Facts:
babradrul: θ tofo klizal
babrom: δ skevir dufle; θ drarom mimir
bedar: δ kuvodres klibil
benom: δ klizal selak kugra
bimek: δ davaver
bipim: δ marum
bitrar: δ skibragar nadar; θ grumu dribruplur
boklemek: δ trosefu pokuva brivur tragren
bosi: δ fotak dodrum
bozan: δ nufle klibil kugra
brader: δ platrubrin
bradre: δ stuzik
braflodar: δ grumu; θ bipim
braplon: δ natredru klivir
brepus: δ flido fitar
bresti: δ kugra datu dribruplur skeflile
brevagis: δ pokuva; θ bradre bripluk grosun
brevo: δ pleduner brader platrubrin
brezam: θ veflam trula kodra
bripim: δ brader gruguk tragren
bripipli: δ bubrem dodrum kugra
bripluk: δ marum klibil tremun
bripos: δ brader; θ bitrar
brivur: δ skenevi kodra; θ zirol klufom
brukli: δ benom brader filir kugra
bubrem: δ fitar
butroten: θ saflom
dadas: δ kugra
dakem: θ kelen datu
datu: θ bipim
davaver: δ zirol; θ zirim
debe: δ dodrum; θ diplem veflam trula
defar: δ niklar; θ tribral
diplem: δ skeflile; θ bipim
dorol: δ plitrer bresti; θ drogalir lotrom
dotus: δ kugra tragren; θ pesu silor flerur
dregrem: θ brader
dribruplur: δ puplaga; θ diplem bipim
driketri: δ kasu; θ lige
drofan: δ fotak kugra klavok
drofas: δ pleduner lakul
duflol: δ klibil klovetul kugra ziflis; θ fludumos treflo klivir
fabo: δ pliflen brader lakul
farilim: δ plofa kugra
faste: θ dadas fotak kugra gibris dorol
fegor: θ nakor mokuzer
filir: δ kugra
fitar: δ gruguk
flerur: δ kugra silor; θ pleduner
flesun: δ nufle tragren; θ kuvodres gogin
flevun: δ luvo; θ dribruplur
flido: δ klizal klibil ziflis; θ braflodar
fligar: δ pokuva kazul; θ veflam trula kuvodres
flinek: δ plaplu kuvodres kugra trenis
flivem: δ bresti selak
flivim: δ klibil
flosta: δ brader klovetul kugra puplaga klivir
fluduplem: δ dufle
fotak: δ kugra; θ bipim
fuvur: θ braflodar
gadur: δ togis suskiklom dribruplur
gibris: δ vatas stadobrok pladun tragren
gile: δ klibil kugra
gogin: θ pleduner dribruplur
gogruk: δ datu
gredru: δ boklemek silor
gretren: δ kugra
grosuk: δ soluzar dregrem
grosun: δ fotak tuni; θ braflodar
gruguk: θ defar
grumu: θ bradre
gudre: δ bozan
gurok: δ butroten viga
kasu: θ lakul
kazul: δ klibil
kelen: θ vozok bipim
kidur: δ klizal fotak
klagen: δ pleduner dabes brepus; θ tofo klufom tuko
klastido: δ gile
klavok: δ rastus
kledroduk: δ grumu; θ bradre
kliguk: δ luvo mefu
klivir: δ lakul; θ nakor selak drarom
klizal: δ fotak tragren
klono: δ gragra
klovetul: δ kugra; θ bripluk braflodar
klufom: δ klizal platrubrin rastus; θ gudre diplem selak kodra
kugra: θ sedra
kuvodres: δ klizal datu; θ lotrom
lakul: δ tragren
legel: δ plaplu pladun; θ tragren
lige: θ bradre braflodar
loklo: δ plaplu
lotrom: δ nuzes kugra; θ drogalir bipim lige
lovo: δ klizal gile defar
lugom: δ pliflen fotak vatas tremun
lukeklur: δ gogruk; θ luvo lakul
luplek: δ ploluban skikan puplaga; θ fuvur
marum: δ brader selak kugra
mefu: δ tragren
mibrim: δ treflo suskiklom
mimir: δ kugra ziflis
mokuzer: δ nufle sedra trigri; θ lukeklur fotak puplaga
mudun: δ flivem; θ zogigril sedra lakul
nabru: δ skofus
nadar: δ fotak kugra bozan
nakor: δ kugra tragren; θ luvo selak drarom puplaga
nanukan: δ pliflen skevir skegruk; θ bripluk
nefiran: δ luplek flivim flesun dorol trustir
niklar: δ dabes gruguk tragren
nistel: δ kliklevus lakul
notaplek: δ kuvodres
novudu: δ gudre piplon
nutre: δ legel; θ gudre drarom
nuzes: δ klizal fabo; θ diplem bripluk
pali: δ nutre kugra
pesu: δ kodra; θ bipim lakul
piplon: δ gopudrek suskiklom
plaplu: δ vatas kugra
platrubrin: δ fotak; θ driketri kodra
plazo: δ klizal plitrer; θ kledroduk
pleduner: δ kuvodres selak kugra; θ trula drarom dribruplur lige
plitrer: δ klibil kugra
plofa: δ tragren
ploluban: δ truloram
pokuva: δ vatas kugra platrubrin
puplaga: δ brader; θ bradre bripluk lotrom
rastus: δ fotak kugra
saflom: δ soluzar; θ dribruplur
sagikek: δ tribral nanukan; θ fludumos
sedra: θ selak
selak: δ mefu
siforen: δ skagak kugra klivir
silor: δ lakul tragren
simen: δ drofas
sista: δ tragren; θ drogalir
skagak: δ mefu tragren
skeflile: δ kugra; θ trula dakem
skegruk: δ tragren
skenevi: δ kugra silor tremun
skidi: δ skevir klibil
skikan: δ skenevi selak; θ bipim fuvur babrom
skofil: δ nuzes
skofus: δ skagak tropesos brepus skegruk
skova: δ puplaga
skunes: δ saflom
sokem: δ trusti
soluzar: δ vatas; θ gadur
soskos: δ pleduner klufom datu; θ gudre luvo
stadobrok: δ legel treflo ziflis; θ fuvur
stamani: δ kuvodres skeflile; θ grumu dribruplur
stapli: δ stoklur tuko lakul zaros
stuzik: δ brezam ziflis
suskiklom: δ kugra; θ drogalir bipim grosun
tiban: δ plaplu gile kugra bozan ziflis
tino: δ fotak
tofo: δ sedra
togis: δ skevir kugra tragren
tragren: δ kugra
traskir: δ klagen brevagis
treflo: θ kuvodres
tremun: δ kugra
trenis: δ pleduner viga kugra
tribral: δ kuvodres kugra; θ babrom
trigri: δ bipim
trisko: δ dodrum tremun tragren
tropesos: δ kugra
tropi: δ plitrer treflo kugra tragren
trotris: δ tragren
trula: δ skofus
truloram: δ piplon tragren; θ pesu fludumos
trunomar: δ fotak dufle datu
trustir: θ mimir
tuko: θ drogalir
valom: δ butroten platrubrin
vatas: δ kugra
veflam: δ kugra brukli; θ zogigril
vekor: δ natredru skeflile
vidres: δ flevun fotak
viga: δ skevir kugra fluduplem tragren
vigrum: δ fitar; θ zogigril
votem: θ bripluk
vozok: θ soskos
vuzil: δ ziflis; θ tuko puplaga
zaros: δ kugra
ziflis: δ kugra
zirim: θ bripluk lige
zirol: θ diplem dribruplur
zogigril: δ puplaga; θ diplem
zose: δ klizal platrubrin; θ klufom lotrom klivir
zosin: δ flivim puplaga; θ treflo gogin mimir
zubak: δ gudre brader

Known rows:
fitar: [ 15 -30 -24 -29  -1  11  24  16  18 -48  43 -49   4  20 -25 -10 -28   5
   4 -32 -12  13  22 -13 -12 -26 -13 -15  29 -13 -57 -43 -12 -48  24  -2
 -20]
luvo: [  4 -18 -15 -36   9  28  13  32   9 -41  22 -53  16  18 -11  -8 -52   2
  28 -49 -44   9 -11 -20 -11 -16  16 -26   0   1 -39 -29 -18 -15  25   0
 -24]
natredru: [  2 -16 -17 -34   6  22   9  27   5 -39  23 -51  14  19 -15  -7 -50   1
  32 -47 -43  -3 -12 -24 -15 -17  20 -25   6   1 -39 -34 -19 -19  23   0
 -11]
lovo: [ 21 -45 -32 -10  -4   7  20   2  17 -68  34 -49 -17  22 -26 -19 -36   0
  25 -12 -37  25  -8 -26 -21 -15   8  14   0 -10 -66 -43  -4 -45  25  13
 -22]
brevagis: [ 34 -12 -29 -57   3  11  23  20  10 -18   5 -56 -14  45 -29  -9 -59  41
   0 -20 -12   9  39 -48 -10 -41 -12   9  -9 -36 -65 -50 -12 -15  24  34
  -9]
brivur: [ 24 -24 -36 -24  10  15  24  18 -13 -23  26 -35  11  44 -18 -13 -33  22
 -11 -44  -6  21  35 -48 -16 -43  -4  -2  19 -25 -60 -30  -8 -12  20  29
 -18]
filir: [ 17 -30   8 -41  -5   2 -25  -6 -18 -24  29 -17  -2  67   7 -41 -39  -2
  33 -42 -27   9  11  -2  -7 -52 -12  -5 -24   2 -61 -42 -23 -56  22  17
 -23]
tremun: [ 16 -32  10 -45  -3   0 -24  -6 -21 -25  28 -17  -3  67   9 -44 -30   1
  33 -41 -21   8  13  -2  -9 -52 -15  -9 -25   2 -61 -47 -22 -55  21  13
 -27]
nutre: [ 36 -30 -32 -29  10  24  24  29 -14 -23  30 -51  14  44 -21 -17 -38  27
 -15 -51  -8  27  34 -37 -12 -43 -15  -8   6 -25 -60 -29  -7 -10  24  23
 -41]
viga: [ 23 -42   8 -19  18   1  -3   4  16 -29  25 -27   7  36  -8 -17 -10  -2
  30  -3  -9  25  24  -5  -8 -37 -24  -3 -23   3 -69 -29 -38 -52  11   0
 -12]
novudu: [ 14 -32 -25 -18   0  10  23   6  20 -50  39 -50  -1  24 -20 -10 -35   6
  14 -31 -18  15  15 -14 -12 -21  -9 -14  28  -6 -60 -42 -14 -48  23   0
 -19]
gibris: [ 21 -42   1 -18  17   9  23  25  26 -41  31 -45  10  19 -16  -9 -13   0
  19  -4  -6  24  28 -24 -10 -19 -21  -7  12   1 -67 -30 -33 -47  18  -3
 -14]
lotrom: [ 36 -11   4 -43 -11  -2  23  12  -3 -15   8 -13  16  73  -9 -32 -42   3
  11 -23 -30 -15  37  -5  -7 -45  29  21 -25   0 -77 -33   0 -21  -5  41
 -25]
truloram: [ 37 -39  -8 -12  21  11  26  38  21 -17  13 -35  17  43 -11  -7  -8  14
   7  -4  -1  28  39 -50 -10 -19 -27  11 -14   1 -74 -21 -39 -11   2  13
 -10]
bitrar: [ 33 -19 -34 -11  11   1  25   2 -18 -20  34 -49 -16  20   0 -22 -43  18
 -17 -50  -3  10  26 -47 -36 -44  11 -27 -25 -32 -79 -39   0 -11 -14   5
  -7]
dotus: [ 37 -38   9 -17  22   2   4   6 -12 -17   8 -16  17  70   8 -19 -13   9
  26  -9  -2  27  38 -32  -8 -49 -26  13 -28   3 -75 -21 -39 -18  -5  28
 -11]
lige: [ 30  -8   1 -53  -1  20  25  35 -19 -17   5 -56  11  27 -31  -7 -63  35
  35 -36 -21 -13  -6 -48 -32 -13  -8   7 -25 -16 -62 -51 -26 -10  22  30
  -4]
puplaga: [ 40  -5 -38  -9   3   0  24  -5  28 -16   4 -57 -10  73  13  -9 -62  41
  16 -50 -45   2  43 -34  -4 -24  -9   2   1  -2 -78 -23 -37 -35  26  38
  -6]
pokuva: [ 20 -35   5 -21  -5   5  -7  -7   2 -37  30 -32  -3  50   9 -34 -51  -2
  26 -42 -33  12  17  -5 -14 -47 -12   2 -15   0 -64 -44 -16 -53  26  10
 -24]
staner: [  3 -16 -17 -33   6  22  12  27   8 -41  24 -52  13  18 -13  -9 -54   1
  32 -48 -43  -1 -11 -24 -14 -17  20 -26   4   2 -42 -33 -18 -20  22   0
 -12]
traskir: [ 16 -33 -26 -24  -3  12  22   7  17 -51  39 -48   0  20 -23 -12 -34   3
   9 -33 -20  15  11 -14 -14 -24  -7  -8  25 -10 -59 -44 -11 -48  26   1
 -20]

Rows:
No name comes twice in this set of rows, the named rows included.
[ 27 -13   9 -48 -13  -1  14  -4 -21 -15  10 -12  14  74   6 -41 -36   3
  21 -46  -3 -12  36  -2  -6 -50  15  21 -28   3 -60 -34  -3 -29   3  38
 -31] => suskiklom
[ 32 -45  -3 -14 -10   4 -25  -5  -2 -47  30 -27 -16  39 -27 -33 -45  -4
  32 -21 -41  22  -8  -7 -16 -45   2  19 -26  -3 -67 -40  -5 -51  26  27
 -21] => benom
[ 11 -21 -15 -29   9  28  16  31   7 -44  26 -54  16  19 -11  -9 -52   2
  24 -49 -44  15 -12 -14 -13 -17  16 -29 -14   1 -42 -27 -17 -11  23  -1
 -28] => drarom
[ 40 -33 -29 -10  -3   1 -12  -6 -21 -15  45 -18 -13  51 -30 -31 -49  -3
 -16 -46 -15  22   7 -34 -30 -52   5   7 -28 -32 -78 -29   0 -10   1  35
  -8] => pleduner
[ 26 -19 -37 -12  11   2  24   4 -18 -17  35 -46 -14  21   3 -20 -34  13
 -17 -49  -1  12  29 -49 -35 -45  11 -28 -18 -31 -76 -38   0 -12 -13   4
  -8] => flevun
[ 27 -27   7 -42   3   4 -23  -5 -22 -15  24 -12   9  74   2 -42 -36   5
  19 -44  -8  16  30 -13 -12 -52 -13   9 -26  -7 -62 -31 -16 -29  19  39
 -19] => skeflile
[ 40 -29 -34 -12  17  29  25  19   7 -21  30 -53  17  46 -23 -13 -40  24
 -14 -51 -19  29  37 -33  -8 -43 -23  -5 -14 -14 -65 -21 -13  -7  25  25
 -46] => klivir
[  0  -9 -36 -20  14   5  10   5 -19 -15  10 -43  -6  19  13  -9 -32  12
  -7 -51  -9   8  -9 -49 -30 -40  28 -30 -22 -15 -53 -25  -1  -8 -15  11
  -6] => zirol
[ 37  -8 -37  -6   5   5  25  -6  15 -21  35 -51   4  64  14 -10 -61  30
  11 -52 -38  22  37 -45 -13 -25 -15   2  -5   2 -76 -20 -21 -14  25  34
  -5] => bripos
[  3  -6 -36  -8  -8  -2  27  -6  13 -14  20 -42 -19  30  23 -20 -24  30
 -16 -53   0   7  38 -50  -6 -21   7 -23   5  -1 -66 -23   1 -27 -14  10
  -6] => dribruplur
[ 41 -41   8 -20  22  19   7  22  -3 -15   6 -42  19  70   3 -30 -13  23
   2 -46 -15  28  40 -12  -6 -51 -28   3 -26   4 -73 -20 -38 -10  12  27
 -47] => nakor

The same nodes again, as new rows of numbers:
Known rows:
faste: [  6 -19  10   4   4   1   8  -9  -2   2 -19   4  -1 -10  -8 -11  -6  -8
   1  -6  11   0   7   5   2  10   4  -2 -10   9 -21  -3  15  -1  -4   2]
klufom: [ -5  -5  31 -29  -4   2   1  32  -2  -1  -7 -30  16 -30  14 -19  24 -18
  -7   5   2 -17  20  16 -13  -1  15  -3  37 -15 -14 -44   4  15  -6  41]
soskos: [  1  -6  21 -24  14  -2   9  13   7   9 -13 -10  12  -9   9   0   4 -12
   8   3   4   0  15  12  -7   8 -10 -19  16  -5  -7 -30  12  -5  16  29]
vozok: [  1 -19  15   2   6   0   5  -5  -6   9 -22   1   3 -12  -6  -9  -7  -6
   0  -5  17   2   9   7   1  12   4  -6  -5   8 -17  -9  20   0   7   7]
tuko: [ 22 -31   3   4   1  20  19 -27  26 -18 -20   5 -20 -11 -23 -17   3 -10
  11 -17  -6 -11  -1 -11  -1  10   0  12 -27   4 -48   0   7  -4 -26  -2]
vuzil: [ 11 -12  -5 -16   7   5   7 -10  13  -1  -2   0 -14  -2   2  -3   7  -7
   6  -7  -1  11   7  -4   4   3 -10  -1  13  10  -7 -12  11 -13   4  29]
klivir: [-18  -9  23 -34  13  -9   9   7  13  15 -21  -2   7   1   2   4  -4  -3
  27   6  10   8   7 -10   2  17  -9 -35  12  -8   2 -30  26 -14  20  38]
drarom: [ -7 -12  10  11  12   0  -3 -10   1   5 -10   0  26   3 -15   1 -11  -8
   4  14  24  -2   0  16   0   7   7 -19 -13  -5   2   3  22  -5  12 -14]
grosuk: [  4   4  -2  -6  17  -2   1 -11   5  -3   3  -1   2  11  -1   3   4  -6
   4   1   5   2   3   8   1  -3   0   6  -5  -7  15   5  -2   0   3 -12]
nufle: [  1 -10   5  20   9   3  -5 -17  -4  -1  -7  -1   8   1 -12  -4  -5 -11
  -5   3  16  -5   2  14  -1  -1  10  -3 -19   3   3  11  10   1  -3 -27]
mimir: [ -2  13 -19  25 -20  11  -6  13  14   3  10  -3  25   1   4  29 -21  13
  -6   9  -8  -1  -1 -19  -4   0 -13  -2   4  -1   6  13 -17 -18  19   2]
lotrom: [ 26 -15 -19  31 -27  29  20   5  20 -16  -5  25  -6 -18  -5 -10   4  29
  23 -25 -23 -13 -21 -39  -7   3 -34  27  21  17 -55  -7 -24 -14 -22   4]
kliklevus: [  1 -10   5  17  12   3  -4 -14  -5  -2 -10  -1   8   1 -11  -4  -6 -11
  -4   5  12  -6   5  16   1  -1   8  -2 -18   1   1  10   7   1   1 -28]
brader: [-31  -4  10  14   4 -25 -50  14  -1 -29 -13 -20  17  -5  -5 -31  21  -5
  10  12 -25 -28 -22  -9  10  -4  21 -17  10 -46   2 -38 -26  22 -12  -5]
brezam: [  7 -16  16  -5   3  -1   7  -6  -3   2 -20  -7 -14 -18  -1  -7 -11 -19
 -15  -9   1  -1  23   1   3   9  15   9 -19   8 -16   4   7   6  -5   7]
bubrem: [  8   8  -3 -11  24  -2   6 -11   7  -2   4   0  -1  14   3   9   5  -6
   8   1   4   4   5   8   2  -3  -5  10  -3  -5  20   6  -5  -3   6  -7]
gretren: [ -6  21 -19  39 -37  16  -6  21   9   4   7   1  28  -2  10  28 -25  23
  -7  13 -19  -7   0 -24  -3  -4 -11   3   5   0  -2  21 -33 -21  16 -12]
kasu: [  2 -20  17   7   7   1   7  -6  -7   9 -24   1   2 -13  -6  -8  -8  -8
  -3  -4  18   1  12   7   2  11   7  -2  -7  10 -14  -7  18   0   5   4]
defar: [  5  -7   9 -23  10  -7   7   2   4   5  -7  -5 -11  -2   3   2  -1  -8
   0  -7   2   8   6  -2   1  11  -4  -5  -4   0  -9 -15  10   1   3  24]
zogigril: [-18   4  17 -24   6 -21   6   1 -11  -5 -27 -10 -43 -17  24  -8  -1 -11
  -2 -30 -16   2  39 -43  26  -3  33  56  25   9  33   8 -23  13 -17  39]
skegruk: [-24  24  21 -42 -22   3  10   3 -16  13  20  11 -47  13  -3  -3   9   7
  14  -1 -11  -5 -24 -17 -24  -9   5 -35 -27  -2  23  19  33  14 -26 -28]

Rows:
No name comes twice in this set of rows, the named rows included.
[ -6 -12   9  15  13   5  -1 -13  -1   4 -12  -3  17   1  -9  -1  -7 -10
   2   9  23  -3   5  16  -1   2   8 -10 -11  -1   5   4  16  -6  10 -21] => luvo
[ 13  -9  -6 -14   7  -8   3 -10   0  -1  -5   9 -21   0   1 -15   5  -4
  -1  -7 -11  13   3   9  12   4  -6  -4  -5   9 -24 -11   0  -2  -1  14] => driketri
[  6  -6   2 -16   9  -4   5  -7   0   2  -8   3 -15   0   4 -10   5  -7
   1  -6  -5   9  11   7  10   0  -1   2   4  10 -10  -9   3  -4   1  15] => davaver
[  0   2 -18  45 -44  31  26  45 -25  26   4  26  43 -11   9   8   0  69
  10 -13  37  -1 -29 -28   0  14  -5  60  54   2 -28 -21 -26  18  10  19] => fotak
[ 36 -25 -24  11   6 -11 -40   7 -10   0  25 -21 -26 -11  11  -5  20  -6
 -48 -28  -2  21 -14  16  -9   6 -16  -9  -2  17  -5 -41  20  22   5  46] => flido
[  4   9 -17  19  -7   9  -4   2  11  -1  12  -3  12   5   5  20 -10   8
  -6   3  -5   2   1 -11  -2  -3 -10   8   9   4  13  13 -15 -13  12  -1] => tiban
[ 16 -20  -2  17   8  21   8 -31  21 -20  -7   2  -5   0 -23 -11   4  -9
  10  -8   2 -17 -11  -2  -5   3   0  12 -28  -4 -23  12   1  -2 -21 -31] => drogalir
[  2  15   7   5 -37  13   6  29   3   8 -14 -22 -18 -28  31  15 -26   0
 -28 -15 -33  -7  38 -40  -1   1  10  29   2   8  -6  11 -35  -7   3  26] => veflam
[ -2  -5  -3 -21  -4   2  -1 -15 -14   7 -10   9 -32  -1  18 -34  17  -8
  -1  -2 -15  17  22  16  18 -17   6  -1  24  26  -1 -15  -4 -18   5   7] => nanukan
[ -9  15  13 -47 -30  22   9  18 -13  12  40 -13  -5  13   0 -15  40  13
  -3  13  18  -9 -28  23 -23  -5  22  -9  -7 -33  -5 -21  16  36 -20  -6] => klizal
[ 12   1   2 -22  15  -6  15  -6   7   4  -6   3 -11   2   7   5  -1  -6
   5  -8   0  12  11   2   5   6  -9   6   0   6  -2  -4   2  -6   5  19] => legel

Now the same nodes, written a new way:
Known rows:
tuko: [ 16  -1 -59 -27 -13  20  -5  19   6  13  -4 -19   6  10]
tragren: [ 12 -47   1 -37  16  45  -3 -32  19 -17   7 -14   7 -25]
veflam: [ 14  18  23 -13 -14 -21  -3  20 -10  -3  -8  45  21   7]
togis: [ 5  2 32  8 -3 11 -7 -8 -4 11 23  6  9 -3]
bitrar: [  1  30  17 -11   9 -16   5  15 -26  -1 -26  18 -12  12]
skova: [ -7  15   6   8  21   0  12  -3 -12  13  35 -11  21   7]
gogruk: [-24 -14  13   4 -16   7  29   6   7  17  18 -10  -4  -4]
selak: [-29 -24 -26 -36   4  17 -24  21  11 -21  13  14  24 -20]
soluzar: [  4  -5  18  -8  -3  -7  -3 -23  20  21 -16 -50  -9   1]
dribruplur: [ 10   6  -5 -38  30  -2  16  31  14 -28  23  25  15  -8]
pliflen: [ -3 -35  10 -21   1  23   7 -16   6   5  -7 -23  -8 -13]
luplek: [ 17  24 -18   9  47  -9   8  10 -27 -12  36   4  -1   2]
sista: [ 35  13 -44   9  -8  10 -13  -3 -26  12   8   9  -8   7]
saflom: [ 20   3  -3 -18   4 -27   0  12  24  -2 -40  -6  -8  10]
tribral: [ -5  -9  21   6 -20  -1  -9  27   5 -43  27   1  -9  30]
klovetul: [ 11  16  -3 -22   7   6  -5  10 -19 -14  21   2 -42 -12]
treflo: [ 14 -23 -20 -43  10  -4 -17  -2  27 -36  11 -10 -14  26]
ploluban: [  1  11  -5   1  34   8   3 -20  -6   0  31 -12  19  -8]
klufom: [-21  -4  -6 -19 -31 -13 -11  23 -43  -9 -10  34   2   5]
vuzil: [ 10  34 -25 -11 -21 -10 -19 -11   4   3  12  19 -34  19]
plitrer: [-10  -7  19 -12   6   9   2 -14  11   8  31   5   0   3]

Rows:
No name comes twice in this set of rows, the named rows included.
[ -6 -18   9 -29  -5   8  -3 -32  39  -4  12  -4 -22   7] => ziflis
[  7  16   1 -16 -10 -13   3  48  19   0   5  43  13  -1] => diplem
[ -7   9 -13   4 -28 -17  -7  12 -70  -9  -3  12 -12   2] => zose
[ 14   2 -28  18 -12 -15  16 -10  -8 -39 -25  47  -4 -26] => vigrum
[ 27   5  17   8  -6 -23 -16   3 -30 -12  14  15 -10 -12] => dotus
[-15   1  29   4   6  -2  -4 -15 -18  30  -3   8   3  17] => nadar
[ -6   9   2   0  18   0  -8  30 -36  33 -43  27 -18  24] => grosun
[-12  42  13   6   0   7 -10   8 -21   2   4  28 -23   6] => plazo
[ 2 20 23 23  7  1  7 -2 11 17 27  4 27 16] => gadur
[ 21   5  -7  -5  -9   9   4  18  27 -44 -41  57  33  -5] => trula

